Below is a small trained network, with its code and all its weights. Each question gives an input and a class and asks what happens when units are switched off, that is, made to give their printed mean instead of their output.

import numpy as np


def w(rows, s, z=0):
    codes = np.array(rows[::2]) - 128.0
    scale = np.full(codes.shape[1], s)
    scale[-1] = z or s
    return codes * scale


def f(y):
    return np.maximum(y, 0)


def log_softmax(a):
    a = a - a.max(-1, keepdims=True)
    return a - np.log(np.exp(a).sum(-1, keepdims=True))


def net(x, mask):
    res = np.array(x, float).reshape(1, 8) / 4 @ E
    y = f(res @ A[0][:, :-1].T + A[0][:, -1])
    res = res + np.where(mask, y, B[0][:, -1]) @ B[0][:, :-1]
    return log_softmax(res[-1] @ U[:, :-1].T + U[:, -1])


A, B = {}, {}
E = w([
[122,47,38,60,61,127,218],'x0',
[223,154,175,101,122,198,166],'x1',
[188,108,171,67,180,221,130],'x2',
[84,185,110,71,107,146,138],'x3',
[46,186,180,129,80,102,218],'x4',
[1,141,133,147,195,201,217],'x5',
[162,23,72,135,170,66,154],'x6',
[134,79,118,153,13,144,88],'x7',
],0.006)
A[0] = w([
[27,111,170,120,109,155,21,253],'neuron 0',
[28,203,173,255,147,107,106,170],'neuron 1',
[205,172,130,158,118,145,45,214],'neuron 2',
[53,154,49,119,88,186,124,116],'neuron 3',
[241,133,207,154,116,133,48,89],'neuron 4',
[199,168,201,148,24,164,191,215],'neuron 5',
[192,95,127,114,147,174,165,150],'neuron 6',
[151,84,81,181,140,201,158,92],'neuron 7',
[151,85,39,159,34,53,85,164],'neuron 8',
],0.015,0.0024)
B[0] = w([
[65,83,57,154,146,121,110,203],'neuron 0',
[6,93,70,108,120,163,118,250],'neuron 1',
[180,145,151,185,131,94,183,221],'neuron 2',
[142,195,176,96,108,127,149,191],'neuron 3',
[191,204,169,145,129,105,210,246],'neuron 4',
[30,161,113,87,141,128,151,221],'neuron 5',
[107,90,107,126,78,124,64,197],'neuron 6',
[164,108,144,89,141,133,62,178],'neuron 7',
[199,68,130,184,162,145,70,246],'neuron 8',
],0.017,0.013)
U = w([
[168,139,162,97,88,147,77,5],'0',
[2,197,90,131,104,131,178,242],'1',
[143,38,63,202,149,165,30,176],'2',
[242,174,163,225,143,78,176,113],'3',
],0.006,0.0026)

Each question gives the input, the list of numbers given to net, and the class t.
The units are the neurons (one row each of A and B). Each row of codes is followed by its name. A weight is (code - 128) times the scale printed after its matrix; where a second scale follows, it is the last column's (A, B and U).
mask holds one flag per neuron, in row order. A switched-off neuron (its flag False) gives its mean, the last column of its row in B, instead of its output. The means were averaged over made-up inputs and are rounded, as every weight is.
A unit's drop is (log p(t) with every unit on - log p(t) with that unit switched off) / (log p(t) with every unit on - log p(t) with every unit switched off).
The circuit of an input: a set's keep is (log p(t) with only the set's units on - log p(t) with every unit switched off) / (log p(t) with every unit on - log p(t) with every unit switched off). Starting from all 9 units, units are removed one at a time, each time the one whose removal leaves the highest keep (on an exact tie, the one counted first), for as long as the keep stays at least 0.8.
circuit, biggest first: the units of the circuit, biggest drop first
most important unit: the unit with the biggest drop
top k neurons: the k neurons with the biggest drops, biggest first
drop when u is switched off: that unit's drop, to one decimal
input [3,-3,8,-6,-1,-3,-2,8], class 3: most important unit => neuron 4
input [0,4,7,4,1,-8,-7,-1], class 3: top 3 neurons => neuron 4; neuron 2; neuron 1
input [1,-8,5,-5,7,1,7,2], class 2: top 2 neurons => neuron 4; neuron 2
input [7,-5,-1,4,4,-3,2,7], class 2: top 3 neurons => neuron 8; neuron 4; neuron 2
input [-7,4,-3,-4,2,0,5,4], class 3: top 3 neurons => neuron 4; neuron 2; neuron 0
input [-8,-2,-2,-7,-4,1,2,-4], class 1: top 2 neurons => neuron 1; neuron 8
input [3,-3,3,0,-1,1,-1,0], class 0: circuit, biggest first => neuron 1; neuron 5; neuron 8; neuron 2
input [6,-1,4,-1,-1,-7,-1,-3], class 3: top 2 neurons => neuron 1; neuron 0
input [1,-7,-7,-4,7,6,5,4], class 2: top 2 neurons => neuron 8; neuron 5
input [-1,0,7,7,0,6,2,4], class 0: top 2 neurons => neuron 1; neuron 5
input [8,4,-5,-2,-7,3,-7,2], class 0: top 3 neurons => neuron 3; neuron 1; neuron 0
input [6,-1,5,-4,-4,7,-1,2], class 0: drop when neuron 8 is switched off => 0.5
input [-6,-4,-3,-1,-5,-8,0,0], class 3: drop when neuron 2 is switched off => 0.0
input [-1,-5,-8,-5,2,7,3,8], class 2: circuit, biggest first => neuron 8
input [-2,2,8,-4,-8,-7,8,8], class 3: drop when neuron 4 is switched off => 0.1
